Below is a small trained network, with its code and all its weights. Each question gives an input and a target symbol and asks what happens when units are switched off, that is, made to give their printed mean instead of their output.

import numpy as np


def w(rows, s, z=0):
    codes = np.array(rows[::2]) - 128.0
    scale = np.full(codes.shape[1], s)
    scale[-1] = z or s
    return codes * scale


def norm(h):
    return h / np.sqrt((h * h).mean(-1, keepdims=True) + 1e-5)


def f(y):
    return np.maximum(y, 0)


def softmax(a):
    e = np.exp(a - a.max(-1, keepdims=True))
    return e / e.sum(-1, keepdims=True)


def log_softmax(a):
    a = a - a.max(-1, keepdims=True)
    return a - np.log(np.exp(a).sum(-1, keepdims=True))


def net(x, mask):
    ids = ['αβδηλστφ'.index(c) for c in x.split()]
    T = len(ids)
    res = E[ids] + P[:T]
    r = norm(res)
    for j in range(3):
        rows = slice(3 * j, 3 * j + 3)
        q, k, v = (r @ M[0][rows].T for M in (Q, K, V))
        z = softmax(np.where(np.tri(T) > 0, q @ k.T / 3**0.5, -1e9)) @ v
        o = O[0][rows]
        res = res + np.where(mask[j], z, o[:, -1]) @ o[:, :-1]
    y = f(norm(res) @ A[0][:, :-1].T + A[0][:, -1])
    res = res + np.where(mask[3:19], y, B[0][:, -1]) @ B[0][:, :-1]
    return log_softmax(norm(res)[-1] @ U[:, :-1].T + U[:, -1])


Q, K, V, O, A, B = {}, {}, {}, {}, {}, {}
E = w([
[203,161,110,143,102,12,7,209,134],'α',
[140,156,186,158,101,138,35,53,250],'β',
[140,105,5,146,150,198,40,159,166],'δ',
[116,96,97,131,167,177,82,155,146],'η',
[155,108,83,91,213,173,140,115,149],'λ',
[113,229,197,50,104,151,100,142,85],'σ',
[59,154,62,168,164,160,42,147,170],'τ',
[86,118,82,98,141,181,92,144,203],'φ',
],0.013)
P = w([
[129,106,200,168,68,118,231,32,35],'0',
[92,80,78,36,199,164,11,112,237],'1',
[100,81,85,40,197,137,64,124,224],'2',
[116,79,107,76,204,132,80,128,202],'3',
[132,111,131,88,227,138,92,140,174],'4',
[158,104,145,99,242,142,114,150,165],'5',
[152,101,174,114,249,139,114,179,159],'6',
[166,112,187,126,252,145,131,206,159],'7',
[174,116,181,128,251,148,141,196,151],'8',
[187,111,194,137,252,145,158,221,158],'9',
[205,117,190,142,254,146,184,227,164],'10',
[210,131,178,155,243,142,189,243,158],'11',
],0.006)
Q[0] = w([
[125,101,39,113,140,128,121,82,129],'H1',
[130,142,227,109,59,106,100,98,110],'H1',
[174,159,240,139,94,84,124,153,141],'H1',
[172,202,159,68,139,128,103,195,70],'H2',
[133,93,106,147,176,171,94,142,177],'H2',
[181,136,138,109,111,10,43,107,151],'H2',
[115,99,154,159,97,57,163,129,108],'H3',
[111,82,57,138,196,197,111,149,132],'H3',
[163,110,107,211,168,154,117,135,109],'H3',
],0.011)
K[0] = w([
[121,160,117,155,66,95,127,118,98],'H1',
[127,118,139,82,215,93,45,172,170],'H1',
[86,112,139,73,255,182,97,140,197],'H1',
[117,181,139,60,84,83,69,142,65],'H2',
[184,128,144,247,41,135,135,62,97],'H2',
[188,158,133,95,134,49,53,163,240],'H2',
[126,116,113,73,121,84,128,157,123],'H3',
[111,123,131,137,70,151,180,77,96],'H3',
[151,129,130,137,80,110,104,110,90],'H3',
],0.0093)
V[0] = w([
[183,145,221,42,139,46,66,167,108],'H1',
[2,133,170,148,164,124,154,64,130],'H1',
[206,175,56,114,146,65,45,134,180],'H1',
[98,190,19,68,144,136,163,140,147],'H2',
[92,93,152,110,90,212,61,66,89],'H2',
[135,221,117,206,74,75,95,144,98],'H2',
[154,133,157,71,197,163,99,51,218],'H3',
[7,114,110,56,77,252,104,54,147],'H3',
[103,123,97,125,186,170,176,16,90],'H3',
],0.0088)
O[0] = w([
[110,186,112,103,127,56,196,81,186,17],'H1',
[86,71,130,122,132,170,181,207,196,172],'H1',
[123,170,88,238,66,104,194,87,76,79],'H1',
[112,65,168,186,118,110,105,144,122,52],'H2',
[255,185,152,157,166,151,98,231,116,234],'H2',
[109,131,112,179,98,173,184,64,186,124],'H2',
[94,190,47,158,85,88,99,162,71,184],'H3',
[158,107,72,150,19,30,169,31,167,254],'H3',
[22,127,52,151,139,119,161,55,131,212],'H3',
],0.0082)
A[0] = w([
[128,95,59,117,91,62,94,137,129,52],'N1',
[85,131,99,113,105,132,126,127,144,101],'N2',
[74,106,95,78,120,112,150,116,141,164],'N3',
[155,116,126,81,155,130,125,126,141,51],'N4',
[160,138,136,156,127,154,138,94,173,126],'N5',
[88,115,101,80,111,94,101,89,99,106],'N6',
[150,113,168,99,193,157,151,164,122,5],'N7',
[123,97,88,121,153,161,160,126,149,212],'N8',
[117,136,171,115,171,133,189,126,162,179],'N9',
[113,106,83,114,104,118,136,113,138,58],'N10',
[151,112,108,85,146,134,161,98,157,133],'N11',
[117,163,159,137,170,152,127,127,109,252],'N12',
[136,105,143,128,135,112,107,168,119,123],'N13',
[96,99,92,114,125,191,130,130,124,166],'N14',
[59,138,140,106,62,126,163,2,125,150],'N15',
[130,95,92,129,131,146,144,117,88,101],'N16',
],0.015,0.0026)
B[0] = w([
[123,174,182,79,130,133,179,134,122,254],'N1',
[167,112,146,129,152,125,128,114,128,161],'N2',
[108,106,107,193,162,87,129,160,73,161],'N3',
[135,110,138,153,146,150,96,153,130,199],'N4',
[93,176,118,97,127,135,161,104,96,187],'N5',
[106,120,127,144,139,172,170,75,146,164],'N6',
[124,114,135,105,158,132,113,179,143,206],'N7',
[101,161,198,142,123,100,126,139,131,228],'N8',
[141,90,87,144,126,118,116,14,117,167],'N9',
[150,56,148,91,143,126,143,59,100,165],'N10',
[109,152,141,172,84,102,88,141,139,185],'N11',
[146,95,132,114,108,122,136,100,130,168],'N12',
[96,111,79,114,127,145,148,69,124,207],'N13',
[137,145,144,170,106,142,150,165,101,207],'N14',
[163,154,205,97,201,229,109,10,116,203],'N15',
[85,149,110,138,102,94,107,134,117,157],'N16',
],0.012,0.0082)
U = w([
[136,147,161,58,151,217,142,54,109,153],'α',
[123,253,137,101,90,81,129,192,111,123],'β',
[174,122,45,171,88,99,55,117,69,120],'δ',
[156,130,176,60,180,164,54,208,122,175],'η',
[27,121,102,117,187,89,140,146,52,18],'λ',
[99,131,131,148,143,22,73,115,185,96],'σ',
[85,103,185,179,83,172,151,166,149,32],'τ',
[142,68,88,51,72,72,150,125,115,255],'φ',
],0.0069,0.00097)

Each question gives the input, a string of symbols that net reads in full, and the target symbol t.
The units are the heads (3 rows each of Q, K, V and O) and the neurons (one row each of A and B). Each row of codes is followed by its name. A weight is (code - 128) times the scale printed after its matrix; where a second scale follows, it is the last column's (O, A, B and U).
mask holds one flag per unit, heads first, then neurons. A switched-off unit (its flag False) gives its mean, the last column of its rows in O or B, instead of its output. The means were averaged over made-up inputs and are rounded, as every weight is.
A unit's drop is (log p(t) with every unit on - log p(t) with that unit switched off) / (log p(t) with every unit on - log p(t) with every unit switched off).
The circuit of an input: a set's keep is (log p(t) with only the set's units on - log p(t) with every unit switched off) / (log p(t) with every unit on - log p(t) with every unit switched off). Starting from the 12 units with the biggest drops (on a tie, the unit counted first), units are removed one at a time, each time the one whose removal leaves the highest keep (on an exact tie, the one counted first), for as long as the keep stays at least 0.8.
circuit, biggest first: the units of the circuit, biggest drop first
unit that matters most: the unit with the biggest drop
top k neurons: the k neurons with the biggest drops, biggest first
heads that matter: for each layer, one digit per head in row order, 1 if its drop is at least 0.15 and else 0, layers parted by /
drop of u: that unit's drop, to one decimal
input α λ η η φ λ α, target β: top neuron	N15
input η β η η α η α α, target δ: top 3 neurons	N1; N15; N8
input σ α η α η α δ α λ α η, target σ: circuit, biggest first	H1; N9; N11
input φ α α η α τ, target φ: heads that matter	111
input λ η φ η η η φ β τ, target λ: heads that matter	001
input δ α σ β η η δ λ, target δ: heads that matter	100
input δ α η η λ α η η, target δ: heads that matter	100
input σ η η α δ η λ η δ σ, target β: circuit, biggest first	H3; H1
input β η σ η η τ, target β: heads that matter	000
input λ λ α, target α: heads that matter	110
input λ α δ, target λ: heads that matter	001
input σ η η η η λ σ λ λ, target σ: heads that matter	100
input λ β σ β τ λ φ, target λ: heads that matter	001
input φ η α η α η δ β β, target β: heads that matter	001
input η λ η, target η: circuit, biggest first	H2
input δ λ η φ, target δ: top 2 neurons	N15; N8
input σ η η φ η λ, target σ: top 2 neurons	N11; N9
input η α τ η τ λ α α, target δ: top 2 neurons	N1; N15
input λ λ η, target λ: drop of H3	0.6
input δ α δ, target δ: unit that matters most	H1
